Here is a tiny trained network, its code and every weight. The questions are about switching its units off for an input and a class, where a switched-off unit gives its printed mean instead of its output.

import numpy as np


def w(rows, s, z=0):
    codes = np.array(rows[::2]) - 128.0
    scale = np.full(codes.shape[1], s)
    scale[-1] = z or s
    return codes * scale


def norm(h):
    return h / np.sqrt((h * h).mean(-1, keepdims=True) + 1e-5)


def f(y):
    return y / 2 * (1 + np.tanh(0.7978845608 * (y + 0.044715 * y**3)))


def log_softmax(a):
    a = a - a.max(-1, keepdims=True)
    return a - np.log(np.exp(a).sum(-1, keepdims=True))


def net(x, mask):
    res = np.array(x, float).reshape(1, 7) / 4 @ E
    u = 0
    for l in range(3):
        y = f(norm(res) @ A[l][:, :-1].T + A[l][:, -1])
        res = res + np.where(mask[u : u + 12], y, B[l][:, -1]) @ B[l][:, :-1]
        u += 12
    return log_softmax(norm(res)[-1] @ U[:, :-1].T + U[:, -1])


A, B = {}, {}
E = w([
[128,126,126,130],'x0',
[177,155,214,206],'x1',
[128,130,126,129],'x2',
[178,133,15,189],'x3',
[167,2,137,129],'x4',
[202,144,131,67],'x5',
[128,126,129,130],'x6',
],0.0066)
A[0] = w([
[241,115,94,3,105],'0.n1',
[69,101,239,66,37],'0.n2',
[187,125,28,189,82],'0.n3',
[12,146,96,175,88],'0.n4',
[228,206,141,49,162],'0.n5',
[43,93,59,2,102],'0.n6',
[168,24,167,158,37],'0.n7',
[67,127,126,168,3],'0.n8',
[15,81,125,224,129],'0.n9',
[56,142,154,26,161],'0.n10',
[172,184,130,70,72],'0.n11',
[197,77,164,159,37],'0.n12',
],0.0094,0.0027)
B[0] = w([
[45,82,130,97,228],'0.n1',
[235,138,113,73,234],'0.n2',
[177,180,126,30,217],'0.n3',
[37,138,130,104,190],'0.n4',
[2,113,176,129,223],'0.n5',
[129,76,4,217,253],'0.n6',
[105,72,118,184,203],'0.n7',
[114,122,150,116,125],'0.n8',
[76,99,179,22,224],'0.n9',
[167,183,56,129,238],'0.n10',
[49,164,158,129,153],'0.n11',
[81,119,122,148,174],'0.n12',
],0.009,0.0044)
A[1] = w([
[67,128,193,128,95],'1.n1',
[126,125,164,169,160],'1.n2',
[134,163,211,209,161],'1.n3',
[119,112,204,147,73],'1.n4',
[179,98,121,7,252],'1.n5',
[70,124,154,157,45],'1.n6',
[70,107,142,81,90],'1.n7',
[108,113,147,92,147],'1.n8',
[162,152,53,125,112],'1.n9',
[139,119,117,208,131],'1.n10',
[180,145,238,183,190],'1.n11',
[119,216,137,104,168],'1.n12',
],0.012,0.002)
B[1] = w([
[84,112,67,76,200],'1.n1',
[157,117,53,50,141],'1.n2',
[98,127,35,135,183],'1.n3',
[129,131,92,111,173],'1.n4',
[157,166,182,131,253],'1.n5',
[122,147,110,80,155],'1.n6',
[140,107,165,51,198],'1.n7',
[147,137,123,74,166],'1.n8',
[164,177,164,136,190],'1.n9',
[163,92,111,90,130],'1.n10',
[132,144,1,158,204],'1.n11',
[119,143,144,186,204],'1.n12',
],0.0093,0.0057)
A[2] = w([
[215,30,136,88,98],'2.n1',
[121,132,231,166,120],'2.n2',
[85,254,75,82,79],'2.n3',
[172,111,224,153,29],'2.n4',
[131,154,134,98,35],'2.n5',
[230,196,89,76,251],'2.n6',
[254,199,155,123,198],'2.n7',
[87,93,225,117,59],'2.n8',
[44,63,92,129,69],'2.n9',
[131,78,148,84,44],'2.n10',
[142,95,89,73,200],'2.n11',
[148,194,130,73,100],'2.n12',
],0.0094,0.0022)
B[2] = w([
[116,75,204,254,195],'2.n1',
[185,171,54,108,126],'2.n2',
[143,94,225,180,255],'2.n3',
[128,94,59,140,131],'2.n4',
[94,158,118,152,127],'2.n5',
[206,134,144,139,230],'2.n6',
[205,168,151,43,198],'2.n7',
[146,74,94,108,139],'2.n8',
[168,175,149,101,196],'2.n9',
[79,118,141,139,143],'2.n10',
[157,197,190,84,207],'2.n11',
[145,137,168,125,169],'2.n12',
],0.0076,0.0062)
U = w([
[222,172,196,140,99],'0',
[139,127,123,104,254],'1',
[57,98,168,71,55],'2',
[146,122,8,157,35],'3',
[95,101,178,210,174],'4',
],0.014,0.0064)

Each question gives the input, the list of numbers given to net, and the class t.
The units are the neurons (one row each of A and B). Each row of codes is followed by its name. A weight is (code - 128) times the scale printed after its matrix; where a second scale follows, it is the last column's (A, B and U).
mask holds one flag per neuron, layer by layer. A switched-off neuron (its flag False) gives its mean, the last column of its row in B, instead of its output. The means were averaged over made-up inputs and are rounded, as every weight is.
A unit's drop is (log p(t) with every unit on - log p(t) with that unit switched off) / (log p(t) with every unit on - log p(t) with every unit switched off).
The circuit of an input: a set's keep is (log p(t) with only the set's units on - log p(t) with every unit switched off) / (log p(t) with every unit on - log p(t) with every unit switched off). Starting from the 12 units with the biggest drops (on a tie, the unit counted first), units are removed one at a time, each time the one whose removal leaves the highest keep (on an exact tie, the one counted first), for as long as the keep stays at least 0.8.
circuit, biggest first: the units of the circuit, biggest drop first
unit that matters most: the unit with the biggest drop
top k neurons: the k neurons with the biggest drops, biggest first
k most important neurons of layer l: the k neurons of layer l with the biggest drops, biggest first
drop when u is switched off: that unit's drop, to one decimal
input [-1,-8,4,0,-2,-4,-8], class 3: circuit, biggest first	[0.n6]
input [5,8,7,-1,-5,-5,2], class 3: circuit, biggest first	[1.n11; 1.n3]
input [-5,5,-4,3,3,1,-5], class 3: top 2 neurons	[0.n6; 0.n2]
input [7,-6,-4,7,-6,7,-1], class 0: circuit, biggest first	[2.n3; 1.n9]
input [6,0,2,5,-8,-1,-5], class 4: circuit, biggest first	[0.n2; 2.n3]
input [-2,-5,-5,-8,8,4,-4], class 0: circuit, biggest first	[1.n5; 0.n9]
input [-3,-8,5,-5,-4,-5,6], class 3: top 2 neurons	[0.n6; 0.n10]
input [6,-7,-4,1,4,-1,0], class 3: top 2 neurons	[0.n6; 2.n3]
input [-3,-2,-1,3,-6,-3,-3], class 4: circuit, biggest first	[2.n3; 2.n7]
input [2,5,-1,-3,2,7,-2], class 2: circuit, biggest first	[0.n5; 0.n1]
input [8,3,-5,-1,7,7,6], class 2: 2 most important neurons of layer 0	[0.n1; 0.n6]
input [4,-8,-6,-6,0,-6,6], class 3: 3 most important neurons of layer 0	[0.n6; 0.n10; 0.n3]
input [-7,0,5,6,1,-5,6], class 0: 3 most important neurons of layer 0	[0.n3; 0.n5; 0.n1]
input [-7,-4,2,-1,-2,6,-8], class 2: circuit, biggest first	[0.n5]
input [-3,6,0,4,2,2,6], class 3: 3 most important neurons of layer 0	[0.n2; 0.n6; 0.n10]
input [7,-6,4,3,7,-6,-5], class 4: top 2 neurons	[2.n1; 1.n1]
input [-8,-2,-2,-5,-7,0,5], class 4: 4 most important neurons of layer 0	[0.n3; 0.n11; 0.n5; 0.n4]
input [-5,-5,0,-6,5,3,-8], class 0: top 2 neurons	[0.n2; 0.n10]
input [-2,-3,4,-4,-3,-2,-8], class 0: top 2 neurons	[0.n2; 1.n9]
input [3,0,5,7,-7,1,-8], class 0: unit that matters most	0.n3
input [-5,3,0,-7,-8,6,8], class 4: 4 most important neurons of layer 0	[0.n5; 0.n3; 0.n11; 0.n9]
input [1,-7,3,-1,-6,3,4], class 3: 3 most important neurons of layer 0	[0.n6; 0.n10; 0.n9]
input [1,-6,-3,8,8,0,-2], class 0: 2 most important neurons of layer 0	[0.n3; 0.n5]
input [1,-4,3,-8,4,4,8], class 0: 2 most important neurons of layer 0	[0.n2; 0.n10]
input [-1,-5,-5,7,-5,-2,-8], class 0: drop when 2.n3 is switched off	0.1
input [5,-4,0,4,3,-1,-6], class 0: drop when 0.n3 is switched off	0.8
input [-1,7,-5,0,0,-7,-8], class 2: unit that matters most	0.n9
input [-1,7,3,-5,6,-1,7], class 3: drop when 0.n3 is switched off	0.1
input [-3,4,-1,5,7,-8,-2], class 2: drop when 2.n11 is switched off	0.0
